Below is a small trained network, with its code and all its weights. Each question gives an input and a class and asks what happens when units are switched off, that is, made to give their printed mean instead of their output.

import numpy as np


def w(rows, s, z=0):
    codes = np.array(rows[::2]) - 128.0
    scale = np.full(codes.shape[1], s)
    scale[-1] = z or s
    return codes * scale


def f(y):
    return np.maximum(y, 0)


def log_softmax(a):
    a = a - a.max(-1, keepdims=True)
    return a - np.log(np.exp(a).sum(-1, keepdims=True))


def net(x, mask):
    res = np.array(x, float).reshape(1, 8) / 4 @ E
    y = f(res @ A[0][:, :-1].T + A[0][:, -1])
    res = res + np.where(mask, y, B[0][:, -1]) @ B[0][:, :-1]
    return log_softmax(res[-1] @ U[:, :-1].T + U[:, -1])


A, B = {}, {}
E = w([
[115,105,140,130,118,130,121,111,125,122,123],'x0',
[130,113,150,127,114,132,123,114,122,106,120],'x1',
[116,95,139,137,120,130,126,109,133,125,117],'x2',
[66,237,101,185,139,177,111,47,183,49,105],'x3',
[54,180,226,157,131,74,223,155,124,149,164],'x4',
[174,146,153,106,64,149,85,135,220,182,248],'x5',
[152,139,122,141,102,116,141,144,123,90,130],'x6',
[98,73,106,175,118,103,128,114,149,147,119],'x7',
],0.015)
A[0] = w([
[110,162,142,139,109,162,88,113,251,103,179,28],'N0',
[166,68,131,99,165,101,186,140,66,140,93,227],'N1',
[67,149,181,118,123,100,226,121,120,128,128,112],'N2',
[113,70,107,74,148,85,154,180,43,120,91,239],'N3',
[177,73,33,104,124,193,40,115,116,95,180,253],'N4',
[204,57,107,74,86,161,89,141,154,167,170,149],'N5',
[40,184,143,205,221,146,204,92,85,63,113,128],'N6',
[121,86,116,100,146,102,161,158,47,156,123,143],'N7',
[114,140,35,128,156,188,67,116,118,79,49,189],'N8',
[181,92,141,81,77,96,118,151,156,172,169,171],'N9',
[131,156,139,158,76,183,129,105,225,131,180,40],'N10',
[147,128,208,154,104,91,151,143,121,179,168,132],'N11',
[110,140,182,141,116,118,146,174,111,145,166,105],'N12',
[150,74,138,77,61,122,160,175,146,187,203,102],'N13',
[205,81,80,82,119,119,69,114,87,156,99,182],'N14',
],0.011,0.0062)
B[0] = w([
[124,148,97,168,72,165,68,251,131,195,164,191],'N0',
[90,154,143,197,87,215,85,174,136,117,91,199],'N1',
[66,139,180,119,122,105,156,195,122,159,121,203],'N2',
[138,193,97,165,126,206,60,191,149,131,149,209],'N3',
[151,102,112,141,178,60,79,138,143,72,40,211],'N4',
[85,77,153,119,154,58,112,175,157,62,103,196],'N5',
[79,171,84,97,117,16,203,145,112,114,62,253],'N6',
[140,201,163,129,148,195,129,184,97,177,107,184],'N7',
[217,56,51,131,120,134,121,41,83,88,71,218],'N8',
[109,104,163,96,206,91,164,123,205,93,109,189],'N9',
[145,148,176,129,120,169,68,194,116,171,153,187],'N10',
[118,112,232,90,94,163,182,66,117,150,227,187],'N11',
[118,140,168,151,127,148,147,94,135,163,151,172],'N12',
[120,81,137,98,179,151,195,87,134,133,148,196],'N13',
[115,117,102,128,173,107,91,159,157,111,73,189],'N14',
],0.012,0.029)
U = w([
[171,121,65,159,160,170,26,170,157,140,102,245],'0',
[77,121,118,65,186,17,160,144,161,110,83,138],'1',
[84,168,151,160,71,170,132,166,102,221,135,132],'2',
[133,78,166,59,154,149,211,57,147,179,165,3],'3',
[183,111,29,130,139,114,134,6,71,133,89,138],'4',
],0.012,0.0023)

Each question gives the input, the list of numbers given to net, and the class t.
The units are the neurons (one row each of A and B). Each row of codes is followed by its name. A weight is (code - 128) times the scale printed after its matrix; where a second scale follows, it is the last column's (A, B and U).
mask holds one flag per neuron, in row order. A switched-off neuron (its flag False) gives its mean, the last column of its row in B, instead of its output. The means were averaged over made-up inputs and are rounded, as every weight is.
A unit's drop is (log p(t) with every unit on - log p(t) with that unit switched off) / (log p(t) with every unit on - log p(t) with every unit switched off).
The circuit of an input: a set's keep is (log p(t) with only the set's units on - log p(t) with every unit switched off) / (log p(t) with every unit on - log p(t) with every unit switched off). Starting from the 12 units with the biggest drops (on a tie, the unit counted first), units are removed one at a time, each time the one whose removal leaves the highest keep (on an exact tie, the one counted first), for as long as the keep stays at least 0.8.
units of the circuit, in order: the units of the circuit, biggest drop first
most important unit: the unit with the biggest drop
top k neurons: the k neurons with the biggest drops, biggest first
drop of u: that unit's drop, to one decimal
input [3,6,-4,1,-5,-5,-1,8], class 4: units of the circuit, in order : N8
input [3,-4,-6,-6,7,1,-4,-8], class 3: top 4 neurons : N13, N11, N0, N9
input [7,1,-1,-6,0,0,-1,4], class 0: top 3 neurons : N6, N3, N1
input [4,1,1,-6,0,-7,-2,-2], class 0: top 2 neurons : N3, N11
input [0,0,1,1,2,7,0,-4], class 2: top 2 neurons : N0, N10
input [-7,6,5,-4,4,1,-3,-1], class 3: top 3 neurons : N0, N13, N11
input [6,-8,-2,1,0,5,0,-2], class 0: top 4 neurons : N6, N0, N2, N10
input [-5,-3,2,-7,-5,2,-4,-7], class 1: top 2 neurons : N5, N9
input [8,0,1,-4,1,7,-1,-4], class 3: top 2 neurons : N11, N6
input [-1,4,4,4,-5,0,2,-3], class 4: top 3 neurons : N8, N3, N1
input [1,-7,4,-3,6,0,-4,3], class 2: drop of N8 : 0.1
input [-3,3,-1,2,-1,-2,6,4], class 4: drop of N8 : 0.0
input [-5,2,-4,4,-2,-8,7,6], class 4: drop of N8 : 0.4
input [-7,-8,0,5,1,1,6,-1], class 2: most important unit : N4
input [-3,-6,0,-4,-1,0,-2,-5], class 0: top 4 neurons : N6, N3, N2, N1
